Here is a tiny trained network, its code and every weight. The questions are about switching its units off for an input and a target symbol, where a switched-off unit gives its printed mean instead of its output.

import numpy as np


def w(rows, s, z=0):
    codes = np.array(rows[::2]) - 128.0
    scale = np.full(codes.shape[1], s)
    scale[-1] = z or s
    return codes * scale


def norm(h):
    return h / np.sqrt((h * h).mean(-1, keepdims=True) + 1e-5)


def f(y):
    return np.maximum(y, 0)


def softmax(a):
    e = np.exp(a - a.max(-1, keepdims=True))
    return e / e.sum(-1, keepdims=True)


def log_softmax(a):
    a = a - a.max(-1, keepdims=True)
    return a - np.log(np.exp(a).sum(-1, keepdims=True))


def net(x, mask):
    ids = ['Γαδζηθλμξτφψ'.index(c) for c in x.split()]
    T = len(ids)
    res = E[ids] + P[:T]
    u = 0
    for l in range(3):
        q, k, v = (norm(res) @ M[l].T for M in (Q, K, V))
        z = softmax(np.where(np.tri(T) > 0, q @ k.T / 3**0.5, -1e9)) @ v
        res = res + np.where(mask[u], z, O[l][:, -1]) @ O[l][:, :-1]
        u += 1
        y = f(norm(res) @ A[l][:, :-1].T + A[l][:, -1])
        res = res + np.where(mask[u : u + 4], y, B[l][:, -1]) @ B[l][:, :-1]
        u += 4
    return log_softmax(norm(res)[-1] @ U[:, :-1].T + U[:, -1])


Q, K, V, O, A, B = {}, {}, {}, {}, {}, {}
E = w([
[141,140,137,141,80],'Γ',
[135,81,137,122,159],'α',
[163,131,115,105,134],'δ',
[93,100,218,149,131],'ζ',
[99,84,132,91,135],'η',
[169,131,115,101,146],'θ',
[159,125,121,104,149],'λ',
[199,138,191,93,251],'μ',
[137,148,103,43,117],'ξ',
[113,211,144,117,83],'τ',
[132,120,116,97,126],'φ',
[172,107,172,136,122],'ψ',
],0.029)
P = w([
[199,7,169,105,109],'0',
[164,103,131,128,116],'1',
[148,157,115,131,114],'2',
[136,189,100,136,127],'3',
[127,212,93,138,137],'4',
[108,233,99,144,149],'5',
[103,253,98,149,151],'6',
],0.0052)
Q[0] = w([
[126,193,160,246,92],'0.h1',
[176,195,173,118,118],'0.h1',
[76,181,103,109,40],'0.h1',
],0.012)
K[0] = w([
[129,200,88,195,160],'0.h1',
[254,229,161,62,97],'0.h1',
[66,181,67,66,43],'0.h1',
],0.0074)
V[0] = w([
[123,202,254,88,172],'0.h1',
[116,165,96,130,149],'0.h1',
[198,138,187,84,144],'0.h1',
],0.0057)
O[0] = w([
[210,127,211,122,136,200],'0.h1',
[112,113,30,81,134,70],'0.h1',
[61,129,7,99,139,253],'0.h1',
],0.011,0.003)
A[0] = w([
[110,187,94,211,84,134],'0.n1',
[98,111,37,177,185,5],'0.n2',
[230,98,96,1,152,133],'0.n3',
[169,171,168,152,74,152],'0.n4',
],0.0094,0.0028)
B[0] = w([
[167,61,110,53,85,163],'0.n1',
[146,196,96,122,121,144],'0.n2',
[151,47,195,131,128,254],'0.n3',
[152,128,1,94,91,190],'0.n4',
],0.0098,0.0082)
Q[1] = w([
[77,253,66,226,171],'1.h1',
[61,7,63,167,163],'1.h1',
[98,123,5,180,31],'1.h1',
],0.0053)
K[1] = w([
[104,212,233,102,156],'1.h1',
[74,34,194,74,90],'1.h1',
[167,137,3,47,143],'1.h1',
],0.0051)
V[1] = w([
[2,121,128,161,142],'1.h1',
[95,134,49,169,123],'1.h1',
[199,50,30,14,120],'1.h1',
],0.0061)
O[1] = w([
[246,144,89,129,138,60],'1.h1',
[105,75,172,116,73,50],'1.h1',
[167,101,126,146,200,255],'1.h1',
],0.012,0.0057)
A[1] = w([
[123,251,58,117,96,113],'1.n1',
[106,220,143,136,67,140],'1.n2',
[132,188,157,188,99,5],'1.n3',
[169,123,98,132,219,214],'1.n4',
],0.013,0.0017)
B[1] = w([
[133,132,141,34,197,155],'1.n1',
[75,254,9,9,215,160],'1.n2',
[72,112,89,107,142,157],'1.n3',
[6,157,143,78,101,254],'1.n4',
],0.0095,0.0081)
Q[2] = w([
[65,44,182,90,118],'2.h1',
[102,184,241,254,187],'2.h1',
[166,71,89,130,82],'2.h1',
],0.0094)
K[2] = w([
[2,24,202,136,231],'2.h1',
[120,88,181,150,101],'2.h1',
[169,73,28,143,42],'2.h1',
],0.009)
V[2] = w([
[158,98,115,132,94],'2.h1',
[58,107,169,96,254],'2.h1',
[182,28,200,59,97],'2.h1',
],0.007)
O[2] = w([
[153,187,133,174,135,108],'2.h1',
[239,138,207,176,2,254],'2.h1',
[210,179,92,155,60,208],'2.h1',
],0.0091,0.009)
A[2] = w([
[162,167,139,129,2,81],'2.n1',
[121,194,118,39,83,254],'2.n2',
[158,133,160,161,35,44],'2.n3',
[119,140,243,134,213,163],'2.n4',
],0.0099,0.0023)
B[2] = w([
[116,100,101,84,201,254],'2.n1',
[92,102,139,251,135,231],'2.n2',
[79,34,137,64,160,232],'2.n3',
[198,190,21,149,104,175],'2.n4',
],0.011,0.0098)
U = w([
[190,43,202,78,84,168],'Γ',
[31,61,134,142,223,24],'α',
[85,182,198,201,2,253],'δ',
[164,128,152,158,93,91],'ζ',
[158,134,145,135,120,81],'η',
[162,127,147,137,112,76],'θ',
[126,193,121,23,169,113],'λ',
[166,132,147,142,125,87],'μ',
[169,134,144,138,123,83],'ξ',
[161,131,145,141,120,84],'τ',
[192,93,24,162,90,139],'φ',
[241,189,175,143,97,204],'ψ',
],0.0094,0.0066)

Each question gives the input, a string of symbols that net reads in full, and the target symbol t.
The units are the heads (3 rows each of Q, K, V and O) and the neurons (one row each of A and B). Each row of codes is followed by its name. A weight is (code - 128) times the scale printed after its matrix; where a second scale follows, it is the last column's (O, A, B and U).
mask holds one flag per unit, layer by layer, with each layer's heads first. A switched-off unit (its flag False) gives its mean, the last column of its rows in O or B, instead of its output. The means were averaged over made-up inputs and are rounded, as every weight is.
A unit's drop is (log p(t) with every unit on - log p(t) with that unit switched off) / (log p(t) with every unit on - log p(t) with every unit switched off).
The circuit of an input: a set's keep is (log p(t) with only the set's units on - log p(t) with every unit switched off) / (log p(t) with every unit on - log p(t) with every unit switched off). Starting from the 12 units with the biggest drops (on a tie, the unit counted first), units are removed one at a time, each time the one whose removal leaves the highest keep (on an exact tie, the one counted first), for as long as the keep stays at least 0.8.
circuit, biggest first: the units of the circuit, biggest drop first
most important unit: the unit with the biggest drop
k most important neurons: the k neurons with the biggest drops, biggest first
k most important neurons of layer l: the k neurons of layer l with the biggest drops, biggest first
input φ ζ τ δ, target Γ: circuit, biggest first	(0.n3)
input φ ζ δ Γ φ δ φ, target δ: 2 most important neurons	(1.n4, 0.n1)
input ψ Γ ξ, target Γ: circuit, biggest first	(0.n3, 0.n4)
input ζ ξ ζ Γ ψ ξ α, target Γ: circuit, biggest first	(2.h1, 0.n4, 2.n2)
input δ α α θ τ θ, target α: circuit, biggest first	(1.n4, 2.n2)
input ζ ψ θ ζ ζ Γ ζ, target δ: circuit, biggest first	(0.n3, 1.h1)
input λ ζ Γ ψ ζ, target α: 3 most important neurons	(0.n3, 0.n1, 1.n4)
input η ζ Γ α λ Γ φ, target Γ: circuit, biggest first	(2.h1, 0.n4)
input φ α α μ Γ μ α, target δ: 2 most important neurons	(1.n4, 0.n2)
input α Γ ψ α δ δ ζ, target Γ: 2 most important neurons	(1.n4, 2.n2)
input δ φ φ δ, target α: circuit, biggest first	(1.n4, 2.n2)
input λ δ φ φ ζ λ, target α: 3 most important neurons of layer 1	(1.n4, 1.n2, 1.n1)
input δ ζ φ τ, target λ: 2 most important neurons	(1.n1, 0.n3)
input ζ ζ η ζ ζ, target δ: most important unit	0.n3
input ζ α ζ, target α: 4 most important neurons	(0.n3, 0.n1, 1.n2, 1.n4)
input Γ Γ φ Γ φ ζ η, target Γ: 2 most important neurons of layer 2	(2.n2, 2.n4)
input ψ δ Γ τ λ, target Γ: 2 most important neurons	(0.n3, 0.n4)
input Γ ζ Γ, target φ: 3 most important neurons	(0.n1, 1.n4, 2.n3)
input Γ ψ φ μ δ φ, target α: 2 most important neurons	(1.n4, 2.n1)
input ζ δ ζ Γ φ ζ τ, target λ: circuit, biggest first	(1.n1)
input φ λ Γ, target φ: 3 most important neurons of layer 0	(0.n3, 0.n1, 0.n4)
